Below are the code and all the weights of a small trained network. Each question names an input and a class and asks about switching units off, where a switched-off unit gives its printed mean instead of its output.

import numpy as np


def w(rows, s, z=0):
    codes = np.array(rows[::2]) - 128.0
    scale = np.full(codes.shape[1], s)
    scale[-1] = z or s
    return codes * scale


def f(y):
    return y / 2 * (1 + np.tanh(0.7978845608 * (y + 0.044715 * y**3)))


def log_softmax(a):
    a = a - a.max(-1, keepdims=True)
    return a - np.log(np.exp(a).sum(-1, keepdims=True))


def net(x, mask):
    res = np.array(x, float).reshape(1, 6) / 4 @ E
    y = f(res @ A[0][:, :-1].T + A[0][:, -1])
    res = res + np.where(mask, y, B[0][:, -1]) @ B[0][:, :-1]
    return log_softmax(res[-1] @ U[:, :-1].T + U[:, -1])


A, B = {}, {}
E = w([
[191,62,19,232,200,99,193,54,54,174],'x0',
[173,218,75,17,243,45,180,213,150,199],'x1',
[227,139,111,205,168,237,38,199,230,192],'x2',
[103,29,46,76,153,206,209,168,217,27],'x3',
[242,232,161,159,71,70,219,54,254,50],'x4',
[124,146,120,108,119,157,139,99,129,144],'x5',
],0.0047)
A[0] = w([
[65,95,159,51,95,14,230,96,49,53,166],'N1',
[93,66,44,100,156,178,199,151,207,44,25],'N2',
[216,199,151,159,105,91,189,80,206,47,41],'N3',
[116,73,108,77,128,153,177,185,178,55,36],'N4',
[195,60,53,220,192,101,216,42,72,168,88],'N5',
[234,200,159,173,105,106,198,112,213,66,48],'N6',
[164,76,22,224,211,99,189,32,90,147,92],'N7',
[188,199,149,136,96,63,220,63,208,62,58],'N8',
[161,206,186,191,58,72,57,70,74,218,121],'N9',
[202,207,183,158,97,48,215,65,196,93,113],'N10',
[49,128,118,20,79,25,220,62,44,84,166],'N11',
[110,184,120,39,210,60,195,150,90,120,102],'N12',
[110,53,73,87,149,166,188,146,186,39,15],'N13',
[51,203,253,59,84,137,71,222,190,27,97],'N14',
[128,56,162,220,43,240,48,34,136,67,156],'N15',
[91,88,80,56,193,169,93,236,46,212,84],'N16',
[102,59,129,223,28,197,73,31,119,63,129],'N17',
[67,183,230,10,88,126,63,202,204,64,118],'N18',
[218,195,165,138,115,67,207,69,191,31,67],'N19',
[34,55,124,96,183,199,50,215,60,185,182],'N20',
[184,108,53,151,190,105,192,100,80,158,31],'N21',
[93,28,60,53,142,155,203,112,196,50,33],'N22',
[190,164,102,38,209,56,171,204,154,177,26],'N23',
[156,202,90,27,246,83,166,190,170,200,28],'N24',
[165,237,220,180,91,42,67,87,56,241,189],'N25',
[110,56,41,98,120,166,214,191,206,53,49],'N26',
[75,37,171,222,25,183,103,51,126,38,157],'N27',
[200,59,10,211,179,108,182,44,63,154,103],'N28',
[174,190,96,40,234,94,184,176,113,160,6],'N29',
[118,56,59,81,148,178,197,155,176,26,23],'N30',
[205,172,72,187,171,221,33,181,233,177,136],'N31',
[6,75,119,49,164,92,136,111,9,129,185],'N32',
[49,64,99,100,161,150,95,188,82,192,232],'N33',
[69,166,132,64,98,17,222,40,81,28,127],'N34',
[224,166,104,213,192,222,36,212,228,202,133],'N35',
[114,224,208,163,107,53,86,51,71,248,198],'N36',
[224,194,179,175,122,118,212,101,220,81,62],'N37',
[145,225,75,40,201,80,187,205,116,162,57],'N38',
[185,198,60,41,206,89,138,202,176,198,45],'N39',
[154,58,99,131,156,192,147,155,225,109,52],'N40',
],0.0043,0.0013)
B[0] = w([
[203,33,58,206,56,120,21,47,182,188,240],'N1',
[174,214,94,53,227,68,44,133,63,109,193],'N2',
[19,72,177,157,224,206,124,94,78,160,195],'N3',
[160,176,96,60,160,96,97,157,119,148,162],'N4',
[116,212,212,40,78,99,185,229,226,234,227],'N5',
[21,60,155,165,228,224,129,77,70,197,195],'N6',
[97,204,207,33,54,96,193,237,228,233,225],'N7',
[20,82,168,157,221,208,121,91,91,182,206],'N8',
[193,227,101,41,192,36,67,141,42,67,208],'N9',
[27,132,132,115,234,217,71,90,96,181,217],'N10',
[238,32,17,232,22,103,50,56,210,157,248],'N11',
[184,53,137,181,31,123,172,64,125,55,194],'N12',
[187,211,70,47,194,40,50,149,69,89,179],'N13',
[123,178,200,57,52,86,197,240,242,227,224],'N14',
[173,69,208,204,69,95,225,81,27,21,253],'N15',
[26,83,190,180,184,211,157,71,56,102,216],'N16',
[168,111,243,142,76,62,216,142,49,35,237],'N17',
[107,177,192,67,32,86,201,214,228,228,219],'N18',
[16,90,178,150,210,230,117,100,103,176,208],'N19',
[34,88,206,165,209,221,146,104,131,180,239],'N20',
[136,167,184,78,63,106,204,196,183,148,176],'N21',
[212,216,58,46,224,50,29,135,81,112,196],'N22',
[139,76,205,208,88,142,208,57,57,26,197],'N23',
[185,47,220,204,56,80,223,47,21,12,214],'N24',
[208,233,44,32,220,45,37,138,61,110,237],'N25',
[173,221,43,50,216,66,43,154,70,118,198],'N26',
[214,122,208,182,74,43,216,112,37,21,252],'N27',
[67,222,211,45,35,107,201,220,228,241,230],'N28',
[144,99,208,159,66,104,223,117,98,34,192],'N29',
[205,239,52,29,216,48,66,143,77,105,189],'N30',
[203,47,32,207,64,146,54,54,186,182,222],'N31',
[33,41,72,206,171,209,56,44,160,211,224],'N32',
[55,117,140,150,171,199,119,123,90,168,208],'N33',
[119,43,28,211,97,221,35,28,185,200,239],'N34',
[199,35,31,253,52,170,37,43,140,173,239],'N35',
[207,225,50,59,211,47,25,140,82,112,224],'N36',
[14,53,164,172,222,218,107,92,71,200,194],'N37',
[198,65,203,215,43,54,208,82,35,27,205],'N38',
[183,49,177,207,43,51,186,100,44,24,204],'N39',
[181,129,62,116,136,101,49,77,115,100,172],'N40',
],0.0038,0.0046)
U = w([
[197,79,188,193,52,70,215,105,36,20,43],'0',
[191,62,26,199,68,145,55,68,155,186,254],'1',
[12,98,143,139,212,207,124,118,60,203,29],'2',
[227,222,49,32,215,35,44,169,49,99,9],'3',
[100,194,215,37,39,82,239,247,218,252,88],'4',
],0.0046,0.0018)

Each question gives the input, the list of numbers given to net, and the class t.
The units are the neurons (one row each of A and B). Each row of codes is followed by its name. A weight is (code - 128) times the scale printed after its matrix; where a second scale follows, it is the last column's (A, B and U).
mask holds one flag per neuron, in row order. A switched-off neuron (its flag False) gives its mean, the last column of its row in B, instead of its output. The means were averaged over made-up inputs and are rounded, as every weight is.
A unit's drop is (log p(t) with every unit on - log p(t) with that unit switched off) / (log p(t) with every unit on - log p(t) with every unit switched off).
The circuit of an input: a set's keep is (log p(t) with only the set's units on - log p(t) with every unit switched off) / (log p(t) with every unit on - log p(t) with every unit switched off). Starting from the 12 units with the biggest drops (on a tie, the unit counted first), units are removed one at a time, each time the one whose removal leaves the highest keep (on an exact tie, the one counted first), for as long as the keep stays at least 0.8.
units of the circuit, in order: the units of the circuit, biggest drop first
unit that matters most: the unit with the biggest drop
top k neurons: the k neurons with the biggest drops, biggest first
drop of u: that unit's drop, to one decimal
input [-7,-4,0,3,2,0], class 4: units of the circuit, in order => N14; N18
input [-4,-8,6,-5,2,8], class 0: top neuron => N15
input [1,5,-7,-5,6,8], class 1: top 3 neurons => N11; N34; N1
input [-1,-7,-8,-6,-1,-4], class 1: top 4 neurons => N34; N1; N11; N32
input [8,2,7,7,6,4], class 4: top 2 neurons => N28; N7
input [-5,-2,-8,6,5,-3], class 1: units of the circuit, in order => N34; N1
input [-5,-5,-7,-1,-7,5], class 1: top 3 neurons => N11; N1; N32
input [-1,-2,-6,7,-5,0], class 3: units of the circuit, in order => N22; N30
input [8,-7,5,-1,4,-5], class 4: units of the circuit, in order => N28; N5
input [6,-2,-7,6,-5,2], class 1: units of the circuit, in order => N11; N1
input [6,-2,-8,-8,-1,1], class 1: top 4 neurons => N11; N34; N1; N32
input [-3,8,2,7,3,-3], class 0: units of the circuit, in order => N24; N39
input [-2,-6,5,-2,-4,-2], class 0: units of the circuit, in order => N15; N17
input [-6,2,5,-8,7,7], class 3: units of the circuit, in order => N25
input [6,7,-8,1,0,1], class 1: top 4 neurons => N34; N11; N1; N32
input [2,-8,1,5,-7,-2], class 0: top 2 neurons => N27; N15
input [7,3,-7,-6,-7,-6], class 1: top 3 neurons => N11; N1; N32
input [-8,-6,1,6,-2,1], class 4: top 2 neurons => N14; N18
input [8,-2,-6,8,-7,8], class 3: top 2 neurons => N22; N30
input [6,4,5,-7,0,5], class 3: unit that matters most => N25
input [4,2,-6,2,-4,-7], class 1: top 2 neurons => N11; N1
input [2,-2,6,-7,6,5], class 3: top 3 neurons => N25; N9; N36
input [3,-6,1,-1,-3,-2], class 0: drop of N17 => 0.1
input [-8,4,-7,7,8,-1], class 2: drop of N3 => 0.2
input [-7,2,-8,7,1,0], class 1: drop of N13 => -0.1
